Here is a tiny trained network, its code and every weight. The questions are about switching its units off for an input and a target symbol, where a switched-off unit gives its printed mean instead of its output.

import numpy as np


def w(rows, s, z=0):
    codes = np.array(rows[::2]) - 128.0
    scale = np.full(codes.shape[1], s)
    scale[-1] = z or s
    return codes * scale


def f(y):
    return np.maximum(y, 0)


def softmax(a):
    e = np.exp(a - a.max(-1, keepdims=True))
    return e / e.sum(-1, keepdims=True)


def log_softmax(a):
    a = a - a.max(-1, keepdims=True)
    return a - np.log(np.exp(a).sum(-1, keepdims=True))


def net(x, mask):
    ids = ['γδζημτψω'.index(c) for c in x.split()]
    T = len(ids)
    res = E[ids] + P[:T]
    u = 0
    for l in range(2):
        q, k, v = (res @ M[l].T for M in (Q, K, V))
        z = softmax(np.where(np.tri(T) > 0, q @ k.T / 2**0.5, -1e9)) @ v
        res = res + np.where(mask[u], z, O[l][:, -1]) @ O[l][:, :-1]
        u += 1
        y = f(res @ A[l][:, :-1].T + A[l][:, -1])
        res = res + np.where(mask[u : u + 16], y, B[l][:, -1]) @ B[l][:, :-1]
        u += 16
    return log_softmax(res[-1] @ U[:, :-1].T + U[:, -1])


Q, K, V, O, A, B = {}, {}, {}, {}, {}, {}
E = w([
[145,131,158,103,81,204,117,6,60],'γ',
[161,140,135,34,194,113,59,129,140],'δ',
[132,143,46,166,136,175,170,92,133],'ζ',
[74,146,189,56,3,135,74,175,168],'η',
[80,171,91,124,74,145,193,68,192],'μ',
[213,163,124,110,94,175,108,200,62],'τ',
[117,96,87,128,63,147,213,125,154],'ψ',
[120,69,38,120,135,154,191,176,132],'ω',
],0.015)
P = w([
[127,61,192,211,180,174,150,142,250],'0',
[120,67,172,125,162,135,170,138,173],'1',
[144,97,164,135,166,132,165,132,156],'2',
[141,105,154,143,152,125,149,129,150],'3',
[129,113,144,147,139,120,136,125,144],'4',
[126,122,134,147,133,112,127,124,133],'5',
[122,134,121,150,123,100,124,126,129],'6',
[116,141,111,142,115,99,121,127,120],'7',
[112,151,97,144,109,92,116,121,108],'8',
[107,153,86,135,95,86,116,127,101],'9',
[105,163,70,124,86,84,113,130,97],'10',
[97,172,57,122,76,79,106,131,89],'11',
[89,178,35,102,80,76,108,138,90],'12',
],0.014)
Q[0] = w([
[158,128,91,151,143,128,141,90,96],'0.h1',
[84,113,87,184,111,144,251,120,136],'0.h1',
],0.013)
K[0] = w([
[105,109,225,137,118,183,158,106,131],'0.h1',
[173,62,254,162,201,190,148,139,229],'0.h1',
],0.0093)
V[0] = w([
[120,135,216,121,119,110,105,11,119],'0.h1',
[81,116,88,59,254,71,82,123,202],'0.h1',
],0.0065)
O[0] = w([
[62,249,1,12,132,232,169,241,158,140],'0.h1',
[192,51,102,77,24,203,75,42,204,254],'0.h1',
],0.0084,0.00082)
A[0] = w([
[123,101,114,218,136,53,193,121,101,77],'0.n1',
[122,64,161,110,112,116,97,80,158,105],'0.n2',
[81,170,136,140,224,49,120,132,148,96],'0.n3',
[147,87,59,102,126,100,177,137,136,101],'0.n4',
[102,111,157,129,254,98,129,134,160,3],'0.n5',
[109,75,150,169,127,90,38,115,151,80],'0.n6',
[97,112,62,122,103,181,197,137,126,26],'0.n7',
[100,132,243,141,114,200,159,172,135,28],'0.n8',
[44,126,167,139,200,52,42,177,127,78],'0.n9',
[104,138,143,72,143,40,183,101,147,114],'0.n10',
[94,169,123,112,128,77,108,201,140,64],'0.n11',
[100,155,123,91,152,122,161,152,90,12],'0.n12',
[72,86,182,150,87,88,110,160,152,48],'0.n13',
[111,85,179,156,101,174,86,5,80,73],'0.n14',
[154,153,114,151,108,120,191,80,175,58],'0.n15',
[71,158,91,209,117,125,164,121,176,110],'0.n16',
],0.0093,0.0047)
B[0] = w([
[78,200,119,174,125,43,116,117,168,206],'0.n1',
[97,184,128,152,89,121,70,99,142,253],'0.n2',
[184,99,147,111,89,106,218,123,159,198],'0.n3',
[144,133,153,163,125,155,155,83,196,203],'0.n4',
[175,146,160,132,121,196,125,108,98,161],'0.n5',
[110,230,132,115,132,106,135,87,125,193],'0.n6',
[128,136,194,105,129,105,89,82,120,235],'0.n7',
[110,129,142,104,165,82,197,196,129,169],'0.n8',
[173,81,193,112,202,107,196,116,134,212],'0.n9',
[173,131,145,195,131,152,150,156,96,185],'0.n10',
[177,102,125,116,143,127,177,110,143,202],'0.n11',
[134,138,126,161,144,145,90,80,102,173],'0.n12',
[99,108,172,81,115,80,170,109,141,156],'0.n13',
[165,180,96,114,181,114,254,127,221,224],'0.n14',
[125,60,124,140,159,131,84,127,88,193],'0.n15',
[111,49,78,137,149,144,142,197,174,216],'0.n16',
],0.0088,0.0044)
Q[1] = w([
[130,144,67,253,19,174,181,226,94],'1.h1',
[161,15,34,226,128,168,194,150,254],'1.h1',
],0.0059)
K[1] = w([
[127,65,254,146,237,162,144,99,143],'1.h1',
[102,130,155,154,176,175,106,187,239],'1.h1',
],0.0082)
V[1] = w([
[246,162,200,143,119,107,176,144,43],'1.h1',
[104,96,235,91,2,89,105,169,139],'1.h1',
],0.0055)
O[1] = w([
[137,160,134,168,87,226,111,131,249,7],'1.h1',
[254,147,49,94,37,43,174,155,103,60],'1.h1',
],0.009,0.0017)
A[1] = w([
[183,175,112,119,134,206,36,135,145,106],'1.n1',
[76,132,141,139,46,189,8,166,21,2],'1.n2',
[53,153,137,155,121,164,94,75,84,41],'1.n3',
[162,71,139,132,133,128,155,132,194,133],'1.n4',
[157,193,155,176,100,136,159,101,144,152],'1.n5',
[84,123,134,218,143,95,184,189,89,31],'1.n6',
[133,81,77,144,184,117,143,106,145,55],'1.n7',
[60,85,99,184,119,158,88,111,132,98],'1.n8',
[140,58,148,133,140,145,94,199,1,119],'1.n9',
[234,112,49,158,140,129,131,127,119,27],'1.n10',
[166,97,144,133,123,161,111,189,145,114],'1.n11',
[149,138,190,129,139,212,107,125,101,109],'1.n12',
[186,151,75,104,81,160,143,143,104,146],'1.n13',
[135,127,217,124,132,107,173,163,71,64],'1.n14',
[128,122,66,88,70,166,170,99,208,47],'1.n15',
[103,81,120,117,172,71,92,153,81,101],'1.n16',
],0.0096,0.0083)
B[1] = w([
[91,116,121,130,75,140,147,87,65,196],'1.n1',
[163,121,180,164,222,71,188,206,115,138],'1.n2',
[143,112,173,169,61,113,57,142,148,161],'1.n3',
[126,110,111,113,105,136,78,126,121,231],'1.n4',
[112,70,104,119,165,107,125,141,138,254],'1.n5',
[190,203,110,123,88,161,160,129,98,180],'1.n6',
[121,131,138,113,66,86,124,104,118,174],'1.n7',
[131,151,186,130,181,165,94,159,122,166],'1.n8',
[181,103,74,136,160,103,84,171,254,157],'1.n9',
[98,156,190,102,91,117,121,151,164,170],'1.n10',
[116,118,122,100,139,90,114,101,138,156],'1.n11',
[125,118,96,139,126,145,111,101,124,180],'1.n12',
[72,141,144,105,159,147,119,124,135,204],'1.n13',
[120,157,112,131,113,168,116,112,158,185],'1.n14',
[131,137,154,144,159,151,126,150,116,215],'1.n15',
[109,91,131,124,91,116,150,153,43,169],'1.n16',
],0.012,0.0076)
U = w([
[77,161,116,75,254,169,252,135,109,177],'γ',
[94,157,63,86,44,186,78,17,157,164],'δ',
[131,153,227,152,187,89,119,139,72,161],'ζ',
[66,184,196,60,94,105,172,172,184,4],'η',
[111,82,97,92,175,90,152,161,103,103],'μ',
[240,182,128,152,175,122,123,173,176,231],'τ',
[190,188,137,128,111,123,198,97,77,105],'ψ',
[104,183,117,140,179,44,153,78,151,3],'ω',
],0.0058,0.0044)

Each question gives the input, a string of symbols that net reads in full, and the target symbol t.
The units are the heads (2 rows each of Q, K, V and O) and the neurons (one row each of A and B). Each row of codes is followed by its name. A weight is (code - 128) times the scale printed after its matrix; where a second scale follows, it is the last column's (O, A, B and U).
mask holds one flag per unit, layer by layer, with each layer's heads first. A switched-off unit (its flag False) gives its mean, the last column of its rows in O or B, instead of its output. The means were averaged over made-up inputs and are rounded, as every weight is.
A unit's drop is (log p(t) with every unit on - log p(t) with that unit switched off) / (log p(t) with every unit on - log p(t) with every unit switched off).
The circuit of an input: a set's keep is (log p(t) with only the set's units on - log p(t) with every unit switched off) / (log p(t) with every unit on - log p(t) with every unit switched off). Starting from the 12 units with the biggest drops (on a tie, the unit counted first), units are removed one at a time, each time the one whose removal leaves the highest keep (on an exact tie, the one counted first), for as long as the keep stays at least 0.8.
units of the circuit, in order: the units of the circuit, biggest drop first
unit that matters most: the unit with the biggest drop
k most important neurons: the k neurons with the biggest drops, biggest first
k most important neurons of layer l: the k neurons of layer l with the biggest drops, biggest first
drop of u: that unit's drop, to one decimal
input τ δ τ τ γ δ δ τ δ δ ζ γ ζ, target τ: unit that matters most -> 0.h1
input ω ζ ψ μ τ δ ψ τ δ ω τ, target δ: units of the circuit, in order -> 1.h1, 0.n9, 1.n1
input ψ η ψ δ τ γ ζ δ ζ δ δ ζ ψ, target ψ: 3 most important neurons -> 1.n6, 0.n16, 0.n1
input η τ γ γ τ, target γ: units of the circuit, in order -> 0.h1, 1.n3
input η δ η ζ τ τ γ ψ, target η: 3 most important neurons -> 1.n10, 0.n13, 1.n13
input μ ψ τ ζ δ, target δ: units of the circuit, in order -> 1.h1, 0.n4, 0.n16, 1.n1
input μ ψ γ μ ω, target μ: units of the circuit, in order -> 1.h1, 1.n16, 0.n16, 1.n9
input δ δ η τ γ ω δ ζ, target δ: 2 most important neurons -> 0.n15, 1.n7
input δ δ ω δ, target ω: 3 most important neurons of layer 0 -> 0.n14, 0.n6, 0.n2
input δ η δ γ γ δ δ δ δ η δ τ, target τ: units of the circuit, in order -> 0.h1, 1.n9, 0.n14
input μ μ ψ, target μ: 3 most important neurons -> 1.n16, 0.n16, 1.n9
input η τ η τ, target η: units of the circuit, in order -> 1.h1, 1.n10, 1.n13
input δ τ δ τ δ δ δ δ γ μ δ γ δ, target γ: 2 most important neurons of layer 0 -> 0.n15, 0.n16
input δ η τ δ γ τ δ δ η δ δ τ δ, target τ: most important neuron -> 0.n16
input τ ψ δ δ δ μ δ δ τ η ω τ, target η: 3 most important neurons of layer 0 -> 0.n13, 0.n9, 0.n14
input τ τ δ δ δ γ γ δ ζ τ, target δ: 3 most important neurons -> 1.n1, 0.n9, 0.n5
input τ ζ τ ζ τ ψ δ τ μ ζ η τ δ, target τ: 2 most important neurons -> 0.n9, 1.n1
input ω τ μ τ ζ, target ω: 2 most important neurons -> 0.n14, 0.n1
input δ τ δ ω μ δ δ ζ τ τ τ τ, target τ: 2 most important neurons of layer 0 -> 0.n1, 0.n9
input τ η ω δ δ ζ ω δ μ, target τ: unit that matters most -> 1.h1
input δ δ ψ μ δ ζ δ η ω τ δ η δ, target η: 3 most important neurons -> 1.n10, 1.n13, 0.n4
input ω δ η δ η τ δ δ δ τ ψ, target ω: 2 most important neurons -> 0.n1, 0.n14
input ζ δ η δ δ ω η τ τ τ μ, target ζ: 2 most important neurons of layer 0 -> 0.n16, 0.n15
input γ ζ δ η ζ ζ, target γ: 2 most important neurons -> 0.n3, 0.n11
input η δ δ δ τ μ δ δ μ, target η: 2 most important neurons of layer 0 -> 0.n16, 0.n13
input τ δ γ τ δ μ τ ζ γ ζ, target τ: drop of 1.h1 -> 0.7
